Below is a small trained network, with its code and all its weights. Each question gives an input and a target symbol and asks what happens when units are switched off, that is, made to give their printed mean instead of their output.

import numpy as np


def w(rows, s, z=0):
    codes = np.array(rows[::2]) - 128.0
    scale = np.full(codes.shape[1], s)
    scale[-1] = z or s
    return codes * scale


def softmax(a):
    e = np.exp(a - a.max(-1, keepdims=True))
    return e / e.sum(-1, keepdims=True)


def log_softmax(a):
    a = a - a.max(-1, keepdims=True)
    return a - np.log(np.exp(a).sum(-1, keepdims=True))


def net(x, mask):
    ids = ['αβγδεζηθλμξστφψω'.index(c) for c in x.split()]
    T = len(ids)
    res = E[ids] + P[:T]
    u = 0
    for l in range(2):
        r = res
        for j in range(3):
            rows = slice(4 * j, 4 * j + 4)
            q, k, v = (r @ M[l][rows].T for M in (Q, K, V))
            z = softmax(np.where(np.tri(T) > 0, q @ k.T / 4**0.5, -1e9)) @ v
            o = O[l][rows]
            res = res + np.where(mask[u + j], z, o[:, -1]) @ o[:, :-1]
        u += 3
    return log_softmax(res[-1] @ U[:, :-1].T + U[:, -1])


Q, K, V, O = {}, {}, {}, {}
E = w([
[151,140,76,162,125,119,145,133,148,135,122],'α',
[186,88,83,135,205,179,130,127,100,82,103],'β',
[150,99,168,161,142,134,165,118,132,122,125],'γ',
[173,105,71,135,140,114,148,140,42,166,107],'δ',
[133,71,89,146,116,117,155,84,74,102,128],'ε',
[91,109,111,130,81,86,189,153,73,109,122],'ζ',
[62,132,69,66,139,104,178,156,158,152,61],'η',
[157,98,135,133,154,137,98,77,174,179,224],'θ',
[132,91,97,62,184,114,112,133,192,52,185],'λ',
[72,160,82,182,58,128,150,83,122,204,182],'μ',
[108,70,100,65,93,96,80,160,113,103,244],'ξ',
[124,119,159,25,66,143,178,177,121,103,176],'σ',
[185,178,176,96,117,60,172,146,138,180,132],'τ',
[147,246,119,52,106,151,153,160,147,208,141],'φ',
[174,249,154,200,125,194,134,146,183,73,179],'ψ',
[154,234,54,36,112,138,138,54,161,87,135],'ω',
],0.02)
P = w([
[130,91,95,205,121,146,144,181,225,122,139],'0',
[88,110,151,205,168,137,115,160,114,111,133],'1',
[134,97,107,131,189,141,252,113,159,149,206],'2',
[207,87,139,107,57,142,91,119,142,75,50],'3',
[138,155,176,121,104,114,108,118,63,72,101],'4',
[187,127,142,32,131,138,228,68,108,110,155],'5',
],0.017)
Q[0] = w([
[126,174,160,114,155,191,62,114,112,132,84],'0.h1',
[82,197,161,180,150,162,71,169,99,55,85],'0.h1',
[108,145,111,119,125,106,153,110,114,164,152],'0.h1',
[68,125,236,183,132,125,54,148,114,133,131],'0.h1',
[156,150,145,78,167,70,196,76,118,124,215],'0.h2',
[123,130,154,126,126,60,7,137,73,140,95],'0.h2',
[178,148,111,120,148,132,199,127,97,230,102],'0.h2',
[146,50,116,139,127,130,142,97,102,146,113],'0.h2',
[183,108,134,146,144,161,138,82,127,110,136],'0.h3',
[106,109,57,118,119,69,134,92,145,123,127],'0.h3',
[161,149,94,110,126,168,80,146,125,204,156],'0.h3',
[123,168,104,82,157,171,177,113,125,98,104],'0.h3',
],0.012)
K[0] = w([
[122,116,133,159,222,164,149,130,78,136,147],'0.h1',
[85,125,48,196,254,194,148,189,146,73,61],'0.h1',
[77,168,103,91,120,83,101,149,147,182,157],'0.h1',
[124,83,99,200,154,137,177,192,163,110,146],'0.h1',
[121,197,195,87,43,58,106,52,92,111,133],'0.h2',
[76,34,107,159,196,31,115,167,81,167,171],'0.h2',
[165,191,119,126,73,122,157,156,75,233,69],'0.h2',
[174,30,120,151,106,169,132,95,59,142,75],'0.h2',
[194,109,167,113,182,131,109,48,99,125,143],'0.h3',
[112,109,42,122,142,46,102,79,157,135,108],'0.h3',
[178,138,55,97,106,199,141,160,147,213,159],'0.h3',
[96,201,87,89,209,130,107,112,66,127,114],'0.h3',
],0.0096)
V[0] = w([
[199,136,161,115,179,85,68,110,212,220,156],'0.h1',
[179,159,197,121,154,90,191,135,152,127,60],'0.h1',
[106,149,54,166,101,117,159,158,153,150,117],'0.h1',
[140,143,119,192,159,86,122,2,117,141,49],'0.h1',
[218,88,160,100,150,79,99,111,192,120,126],'0.h2',
[169,126,148,132,148,28,188,218,134,98,128],'0.h2',
[173,124,168,121,157,31,131,120,118,72,86],'0.h2',
[148,188,106,156,191,22,90,116,158,147,169],'0.h2',
[199,104,76,169,101,102,78,46,167,130,92],'0.h3',
[228,130,176,114,134,154,149,164,217,79,56],'0.h3',
[71,188,138,159,87,151,122,122,110,38,137],'0.h3',
[118,149,213,54,164,99,213,113,61,53,129],'0.h3',
],0.0069)
O[0] = w([
[81,82,81,135,57,238,127,125,35,47,147,99],'0.h1',
[96,117,61,135,179,157,85,168,200,43,173,148],'0.h1',
[87,107,197,122,100,110,142,146,160,158,233,210],'0.h1',
[90,106,166,36,150,193,107,134,165,137,134,37],'0.h1',
[70,176,139,152,151,105,144,176,242,88,182,161],'0.h2',
[136,152,115,89,195,118,181,134,153,24,22,214],'0.h2',
[142,166,72,155,160,25,151,119,80,33,152,104],'0.h2',
[150,143,164,110,254,143,90,170,127,95,187,127],'0.h2',
[132,191,93,201,49,62,162,132,139,128,115,138],'0.h3',
[140,162,143,123,87,35,144,118,98,254,170,252],'0.h3',
[164,158,79,148,195,209,62,173,125,137,179,137],'0.h3',
[79,179,182,146,100,245,150,127,100,131,191,174],'0.h3',
],0.0055,0.0043)
Q[1] = w([
[167,157,81,119,153,99,124,137,174,124,82],'1.h1',
[78,183,140,156,162,140,33,196,125,159,90],'1.h1',
[97,142,136,135,107,99,139,177,63,80,96],'1.h1',
[136,134,69,103,179,149,211,157,147,142,158],'1.h1',
[125,130,104,174,62,101,123,129,138,144,161],'1.h2',
[103,135,108,152,121,139,10,146,162,113,133],'1.h2',
[123,143,102,103,133,150,232,120,135,141,209],'1.h2',
[97,155,176,151,98,117,92,156,103,127,111],'1.h2',
[125,88,148,166,116,99,91,48,176,111,136],'1.h3',
[120,162,92,160,78,115,89,167,143,124,167],'1.h3',
[148,157,164,130,111,63,232,122,95,110,152],'1.h3',
[135,114,191,125,131,111,81,119,62,119,145],'1.h3',
],0.012)
K[1] = w([
[216,64,83,88,137,108,149,231,195,128,87],'1.h1',
[87,42,78,242,193,117,193,177,137,184,174],'1.h1',
[126,136,136,148,146,115,162,208,36,105,92],'1.h1',
[161,231,92,82,96,128,156,172,161,109,150],'1.h1',
[101,126,78,185,39,75,160,91,159,197,186],'1.h2',
[2,60,36,171,229,129,172,130,196,232,123],'1.h2',
[163,249,143,76,57,145,107,101,149,60,189],'1.h2',
[2,125,174,177,170,123,229,169,73,215,102],'1.h2',
[116,90,163,210,128,87,51,74,191,167,139],'1.h3',
[151,78,136,101,72,126,177,71,127,110,225],'1.h3',
[120,228,175,74,33,113,91,114,93,64,64],'1.h3',
[128,83,221,147,195,78,59,122,64,143,119],'1.h3',
],0.0079)
V[1] = w([
[167,146,152,76,92,123,113,160,148,175,143],'1.h1',
[151,138,113,141,135,81,96,2,153,75,166],'1.h1',
[145,179,145,127,156,126,91,113,122,183,46],'1.h1',
[157,134,114,142,144,177,125,124,94,119,160],'1.h1',
[162,107,113,75,189,123,122,123,175,91,126],'1.h2',
[181,152,80,114,111,169,163,110,166,182,108],'1.h2',
[138,129,66,122,112,119,93,83,80,143,121],'1.h2',
[163,184,159,228,136,195,130,67,160,108,84],'1.h2',
[173,112,118,118,148,153,162,87,142,144,88],'1.h3',
[156,130,170,86,78,131,153,71,140,112,178],'1.h3',
[61,89,109,136,152,87,153,128,153,147,146],'1.h3',
[103,162,127,161,47,145,95,140,169,112,51],'1.h3',
],0.0087)
O[1] = w([
[184,76,129,46,170,176,154,169,172,132,78,202],'1.h1',
[88,141,174,196,200,111,86,100,77,204,88,171],'1.h1',
[141,86,146,133,185,155,233,144,122,112,193,1],'1.h1',
[85,92,111,197,101,140,162,129,92,103,111,88],'1.h1',
[99,95,94,91,176,112,59,146,80,137,70,160],'1.h2',
[99,74,136,171,108,98,33,97,139,130,160,233],'1.h2',
[160,148,79,164,117,68,93,28,103,151,249,67],'1.h2',
[118,144,253,92,99,91,119,72,209,83,132,121],'1.h2',
[152,126,114,222,154,190,100,55,123,128,105,144],'1.h3',
[126,31,100,180,208,125,177,166,204,119,153,202],'1.h3',
[146,193,147,126,129,126,118,75,119,81,159,136],'1.h3',
[85,199,99,123,108,177,128,169,162,131,99,113],'1.h3',
],0.0074,0.0052)
U = w([
[170,90,46,180,91,91,134,167,222,154,43,253],'α',
[224,70,153,87,122,164,83,89,121,122,42,132],'β',
[119,56,212,126,113,139,157,112,167,102,83,60],'γ',
[186,125,80,126,141,128,161,144,68,190,152,57],'δ',
[71,81,90,159,91,159,136,78,114,100,97,131],'ε',
[98,137,112,118,78,161,154,157,111,101,123,97],'ζ',
[41,99,89,88,141,166,138,124,108,195,44,139],'η',
[77,49,131,161,211,126,140,138,140,202,162,123],'θ',
[103,110,69,129,200,127,151,154,143,67,125,61],'λ',
[101,156,110,123,108,115,184,113,148,170,154,129],'μ',
[123,68,128,85,105,93,107,153,117,131,151,99],'ξ',
[131,41,94,115,120,201,151,167,129,133,153,82],'σ',
[159,136,145,99,154,73,195,143,135,165,123,32],'τ',
[133,107,177,61,88,185,116,138,93,253,119,148],'φ',
[158,132,110,164,157,188,119,172,126,136,148,101],'ψ',
[139,164,95,42,130,136,129,74,149,123,158,95],'ω',
],0.0068,0.0041)

Each question gives the input, a string of symbols that net reads in full, and the target symbol t.
The units are the heads (4 rows each of Q, K, V and O). Each row of codes is followed by its name. A weight is (code - 128) times the scale printed after its matrix; where a second scale follows, it is the last column's (O and U).
mask holds one flag per head, layer by layer. A switched-off head (its flag False) gives its mean, the last column of its rows in O, instead of its output. The means were averaged over made-up inputs and are rounded, as every weight is.
A unit's drop is (log p(t) with every unit on - log p(t) with that unit switched off) / (log p(t) with every unit on - log p(t) with every unit switched off).
The circuit of an input: a set's keep is (log p(t) with only the set's units on - log p(t) with every unit switched off) / (log p(t) with every unit on - log p(t) with every unit switched off). Starting from all 6 units, units are removed one at a time, each time the one whose removal leaves the highest keep (on an exact tie, the one counted first), for as long as the keep stays at least 0.8.
circuit, biggest first: the units of the circuit, biggest drop first
unit that matters most: the unit with the biggest drop
which heads matter: for each layer, one digit per head in row order, 1 if its drop is at least 0.15 and else 0, layers parted by /
input β ζ ζ θ δ δ, target ε: which heads matter -> 101 / 100
input θ θ ξ ζ ξ θ, target δ: which heads matter -> 100 / 010
input μ μ δ, target φ: unit that matters most -> 0.h2
input α ζ λ, target η: circuit, biggest first -> [1.h2, 1.h1]
input φ ψ β, target γ: which heads matter -> 000 / 010
input θ γ γ, target ε: which heads matter -> 100 / 100
input φ ζ μ τ δ, target δ: circuit, biggest first -> [1.h2, 0.h2]
input λ β β, target η: which heads matter -> 010 / 110
input β ω δ, target θ: circuit, biggest first -> [1.h1, 0.h2]
input α μ α, target φ: circuit, biggest first -> [0.h2, 0.h1]
input θ σ β β ζ, target ζ: circuit, biggest first -> [1.h1, 0.h3, 1.h2]
input β φ σ β θ, target θ: circuit, biggest first -> [1.h1, 1.h3]
input φ λ ω ε, target α: circuit, biggest first -> [0.h2, 1.h3]
input ω λ θ ω γ, target γ: circuit, biggest first -> [1.h2, 0.h3]
input ζ ψ δ μ β φ, target σ: circuit, biggest first -> [1.h3, 1.h1, 0.h3]
input τ ζ ζ μ τ α, target λ: which heads matter -> 110 / 000
input β ξ γ ω ζ, target ζ: circuit, biggest first -> [0.h3, 1.h1, 1.h2]
input δ ω μ τ ω ε, target θ: circuit, biggest first -> [1.h1, 1.h3]
input ω σ μ ξ, target α: unit that matters most -> 0.h1
input τ τ σ ζ λ, target λ: which heads matter -> 010 / 010
input μ ξ β, target δ: circuit, biggest first -> [1.h2, 0.h1]
input μ ψ φ φ, target β: unit that matters most -> 0.h3
input ξ μ δ λ, target α: which heads matter -> 011 / 000
input β η ψ γ, target α: circuit, biggest first -> [0.h3, 1.h3]
input σ τ τ, target λ: circuit, biggest first -> [0.h2, 0.h1]
input λ μ ψ ω ψ β, target θ: which heads matter -> 000 / 101
input τ ζ μ β, target α: unit that matters most -> 0.h3
input β β μ ω, target α: which heads matter -> 011 / 001
input β θ η ξ η β, target δ: which heads matter -> 000 / 010
